Here is a tiny trained network, its code and every weight. The questions are about switching its units off for an input and a target symbol, where a switched-off unit gives its printed mean instead of its output.

import numpy as np


def w(rows, s, z=0):
    codes = np.array(rows[::2]) - 128.0
    scale = np.full(codes.shape[1], s)
    scale[-1] = z or s
    return codes * scale


def softmax(a):
    e = np.exp(a - a.max(-1, keepdims=True))
    return e / e.sum(-1, keepdims=True)


def log_softmax(a):
    a = a - a.max(-1, keepdims=True)
    return a - np.log(np.exp(a).sum(-1, keepdims=True))


def net(x, mask):
    ids = ['ΘΣαβγδεζημξτφψ'.index(c) for c in x.split()]
    T = len(ids)
    res = E[ids] + P[:T]
    u = 0
    for l in range(3):
        r = res
        for j in range(3):
            rows = slice(2 * j, 2 * j + 2)
            q, k, v = (r @ M[l][rows].T for M in (Q, K, V))
            z = softmax(np.where(np.tri(T) > 0, q @ k.T / 2**0.5, -1e9)) @ v
            o = O[l][rows]
            res = res + np.where(mask[u + j], z, o[:, -1]) @ o[:, :-1]
        u += 3
    return log_softmax(res[-1] @ U[:, :-1].T + U[:, -1])


Q, K, V, O = {}, {}, {}, {}
E = w([
[106,111,145,108,151,114,146,79,133],'Θ',
[118,97,112,131,174,166,201,174,34],'Σ',
[206,209,152,120,194,125,149,113,95],'α',
[33,58,89,163,180,180,135,156,174],'β',
[125,194,124,168,35,152,66,193,95],'γ',
[87,189,140,96,205,108,81,141,151],'δ',
[123,137,191,99,25,193,79,205,101],'ε',
[174,93,116,196,133,208,203,106,137],'ζ',
[121,158,91,167,164,80,156,103,147],'η',
[173,144,125,145,110,64,253,89,21],'μ',
[167,165,180,132,21,102,87,202,112],'ξ',
[69,178,135,93,175,41,173,146,46],'τ',
[147,159,132,165,175,205,86,96,225],'φ',
[111,114,149,153,2,120,86,207,176],'ψ',
],0.0075)
P = w([
[101,117,149,154,126,141,133,123,126],'0',
[156,86,36,75,142,131,85,97,127],'1',
[164,47,98,151,162,111,50,104,85],'2',
[50,194,157,99,95,167,219,132,182],'3',
[72,127,235,230,141,129,162,138,112],'4',
[169,106,4,2,110,131,134,133,167],'5',
[162,7,143,173,165,78,47,89,64],'6',
[82,199,140,108,108,177,240,161,178],'7',
],0.0054)
Q[0] = w([
[153,139,137,84,127,183,169,128,116],'L0H0',
[112,158,149,144,148,124,117,133,109],'L0H0',
[134,124,159,180,97,88,139,145,116],'L0H1',
[115,86,203,125,173,162,138,109,92],'L0H1',
[176,30,1,142,244,113,52,15,44],'L0H2',
[132,74,233,246,195,59,88,127,113],'L0H2',
],0.018)
K[0] = w([
[92,130,112,135,151,119,131,142,141],'L0H0',
[120,127,114,121,119,149,135,132,113],'L0H0',
[112,152,159,134,120,120,133,154,137],'L0H1',
[115,91,180,143,140,113,104,85,110],'L0H1',
[73,179,251,242,136,139,169,128,134],'L0H2',
[178,38,183,208,164,78,26,117,69],'L0H2',
],0.028)
V[0] = w([
[123,122,123,117,128,131,123,129,141],'L0H0',
[117,127,120,137,130,134,101,125,136],'L0H0',
[135,109,145,125,94,137,97,115,110],'L0H1',
[120,181,94,165,136,82,152,160,152],'L0H1',
[71,139,84,112,183,172,109,247,42],'L0H2',
[111,44,233,16,142,214,122,94,104],'L0H2',
],0.014)
O[0] = w([
[113,135,129,120,136,136,123,118,128,128],'L0H0',
[108,133,128,112,136,130,136,124,131,134],'L0H0',
[106,145,85,133,151,110,159,171,109,90],'L0H1',
[129,79,185,59,110,168,124,95,138,73],'L0H1',
[221,97,160,139,78,44,148,128,236,110],'L0H2',
[123,215,1,253,134,41,123,124,146,245],'L0H2',
],0.0077,0.0012)
Q[1] = w([
[70,214,180,146,41,164,152,196,156],'L1H0',
[133,167,22,30,126,164,197,122,184],'L1H0',
[68,182,226,187,33,129,134,180,116],'L1H1',
[148,76,201,219,141,102,47,126,80],'L1H1',
[142,137,119,148,156,87,128,132,172],'L1H2',
[97,139,102,143,251,141,193,50,125],'L1H2',
],0.03)
K[1] = w([
[188,72,8,60,138,117,44,106,101],'L1H0',
[104,194,79,22,67,157,223,137,192],'L1H0',
[185,29,53,110,110,88,11,111,58],'L1H1',
[116,94,221,239,160,104,90,135,88],'L1H1',
[152,121,141,134,143,74,134,147,174],'L1H2',
[95,121,132,127,253,126,218,69,137],'L1H2',
],0.028)
V[1] = w([
[209,235,172,122,106,143,95,171,91],'L1H0',
[89,113,113,167,87,203,49,185,207],'L1H0',
[68,187,160,51,165,43,48,128,162],'L1H1',
[179,188,135,137,209,215,90,103,208],'L1H1',
[120,151,136,138,4,139,82,176,98],'L1H2',
[100,165,143,154,102,170,135,63,97],'L1H2',
],0.023)
O[1] = w([
[68,132,158,165,156,157,187,178,191,57],'L1H0',
[62,179,181,101,101,91,73,98,139,78],'L1H0',
[136,75,165,248,130,158,95,80,102,149],'L1H1',
[128,111,174,133,190,53,97,187,109,142],'L1H1',
[184,157,101,124,121,156,32,163,139,2],'L1H2',
[65,111,107,125,161,138,103,161,131,223],'L1H2',
],0.012,0.0038)
Q[2] = w([
[153,27,149,119,154,154,242,170,213],'L2H0',
[146,103,29,176,141,203,157,65,96],'L2H0',
[180,151,93,136,119,106,162,164,144],'L2H1',
[16,253,226,90,34,114,107,135,184],'L2H1',
[98,48,177,166,245,192,199,181,130],'L2H2',
[128,154,175,164,42,154,116,172,233],'L2H2',
],0.025)
K[2] = w([
[232,144,86,131,58,135,69,181,153],'L2H0',
[111,107,57,193,167,166,149,117,124],'L2H0',
[138,133,108,122,105,160,155,94,144],'L2H1',
[3,126,187,164,183,133,235,89,170],'L2H1',
[19,140,136,112,132,145,199,112,182],'L2H2',
[158,153,140,75,62,177,78,144,140],'L2H2',
],0.031)
V[2] = w([
[188,76,91,147,10,52,85,246,135],'L2H0',
[72,176,169,134,102,186,174,42,149],'L2H0',
[131,71,141,106,139,131,95,109,129],'L2H1',
[252,179,74,142,177,91,87,117,149],'L2H1',
[237,140,84,125,91,130,17,214,139],'L2H2',
[168,123,142,106,36,163,46,198,239],'L2H2',
],0.0048)
O[2] = w([
[145,178,140,93,131,123,56,49,203,106],'L2H0',
[172,116,151,163,111,135,215,130,51,113],'L2H0',
[123,154,132,124,146,134,116,159,128,110],'L2H1',
[62,2,70,132,127,93,118,169,150,142],'L2H1',
[64,25,82,169,48,96,185,200,96,3],'L2H2',
[36,41,139,151,82,66,133,197,128,43],'L2H2',
],0.0036,0.0055)
U = w([
[74,190,2,203,188,114,105,70,60,177],'Θ',
[183,113,109,109,103,64,162,123,201,109],'Σ',
[149,95,154,140,190,80,174,199,172,137],'α',
[167,122,160,98,96,38,118,84,140,116],'β',
[134,125,143,121,89,139,52,199,166,253],'γ',
[148,98,188,205,132,79,86,98,141,88],'δ',
[92,147,104,181,112,45,168,121,183,69],'ε',
[113,170,113,57,132,99,126,166,128,88],'ζ',
[148,24,232,5,140,201,88,111,66,129],'η',
[140,123,105,90,104,170,166,149,131,86],'μ',
[111,186,162,118,126,170,127,85,176,97],'ξ',
[196,114,147,165,64,156,136,139,133,159],'τ',
[83,153,170,120,169,86,71,155,96,43],'φ',
[48,90,166,111,96,133,155,125,69,52],'ψ',
],0.0047,0.005)

Each question gives the input, a string of symbols that net reads in full, and the target symbol t.
The units are the heads (2 rows each of Q, K, V and O). Each row of codes is followed by its name. A weight is (code - 128) times the scale printed after its matrix; where a second scale follows, it is the last column's (O and U).
mask holds one flag per head, layer by layer. A switched-off head (its flag False) gives its mean, the last column of its rows in O, instead of its output. The means were averaged over made-up inputs and are rounded, as every weight is.
A unit's drop is (log p(t) with every unit on - log p(t) with that unit switched off) / (log p(t) with every unit on - log p(t) with every unit switched off).
The circuit of an input: a set's keep is (log p(t) with only the set's units on - log p(t) with every unit switched off) / (log p(t) with every unit on - log p(t) with every unit switched off). Starting from all 9 units, units are removed one at a time, each time the one whose removal leaves the highest keep (on an exact tie, the one counted first), for as long as the keep stays at least 0.8.
circuit, biggest first: the units of the circuit, biggest drop first
unit that matters most: the unit with the biggest drop
heads that matter: for each layer, one digit per head in row order, 1 if its drop is at least 0.15 and else 0, layers parted by /
drop when u is switched off: that unit's drop, to one decimal
input ε α φ α α α Θ ζ, target α: circuit, biggest first => L1H0; L1H1
input α δ Θ Θ ε α α, target ε: circuit, biggest first => L0H2; L2H2; L1H2; L1H0
input η β β η ε ζ, target η: unit that matters most => L0H2
input Θ Θ Θ τ τ, target Θ: circuit, biggest first => L0H2; L1H0
input α α Θ η, target α: heads that matter => 000 / 110 / 000
input ξ β α α, target β: circuit, biggest first => L1H0; L0H2
input Σ Θ Θ α β μ α, target β: heads that matter => 001 / 101 / 000
input Θ η Θ β ξ φ φ Θ, target φ: circuit, biggest first => L1H1; L1H0
input Θ Σ ξ Θ, target Σ: heads that matter => 001 / 010 / 000
input α η τ Θ β ξ ψ α, target ξ: circuit, biggest first => L1H0; L1H2; L2H2; L1H1
input Θ Θ φ, target Θ: heads that matter => 001 / 000 / 000
input δ ξ α, target δ: heads that matter => 000 / 010 / 000
input φ Θ ζ ε η, target ζ: heads that matter => 000 / 010 / 000
input α Θ α ε ψ α δ, target ψ: unit that matters most => L1H0
input β η Θ η Θ α α, target Θ: circuit, biggest first => L0H2; L1H2; L1H0
input α Σ β ψ Θ Θ ξ, target τ: circuit, biggest first => L1H2; L1H1
input η Θ ψ ε Θ γ, target γ: heads that matter => 000 / 001 / 001
input Θ ζ Θ Θ ψ α α, target ψ: circuit, biggest first => L1H0; L1H2; L2H2
input φ α η, target φ: circuit, biggest first => L1H1; L1H0
input β ξ ζ α ψ Θ β, target ψ: heads that matter => 000 / 111 / 001
input η α Σ Θ η ξ, target γ: circuit, biggest first => L1H2
input Θ Θ α Θ η γ α β, target γ: heads that matter => 001 / 001 / 001
input β Θ Θ, target β: drop when L0H1 is switched off => 0.0
input Θ α η, target Θ: drop when L1H0 is switched off => 0.1
input ζ β α Σ, target β: drop when L0H2 is switched off => 0.3
input Θ ε α α, target ε: drop when L1H2 is switched off => 0.3
input η Θ α, target η: circuit, biggest first => L0H2
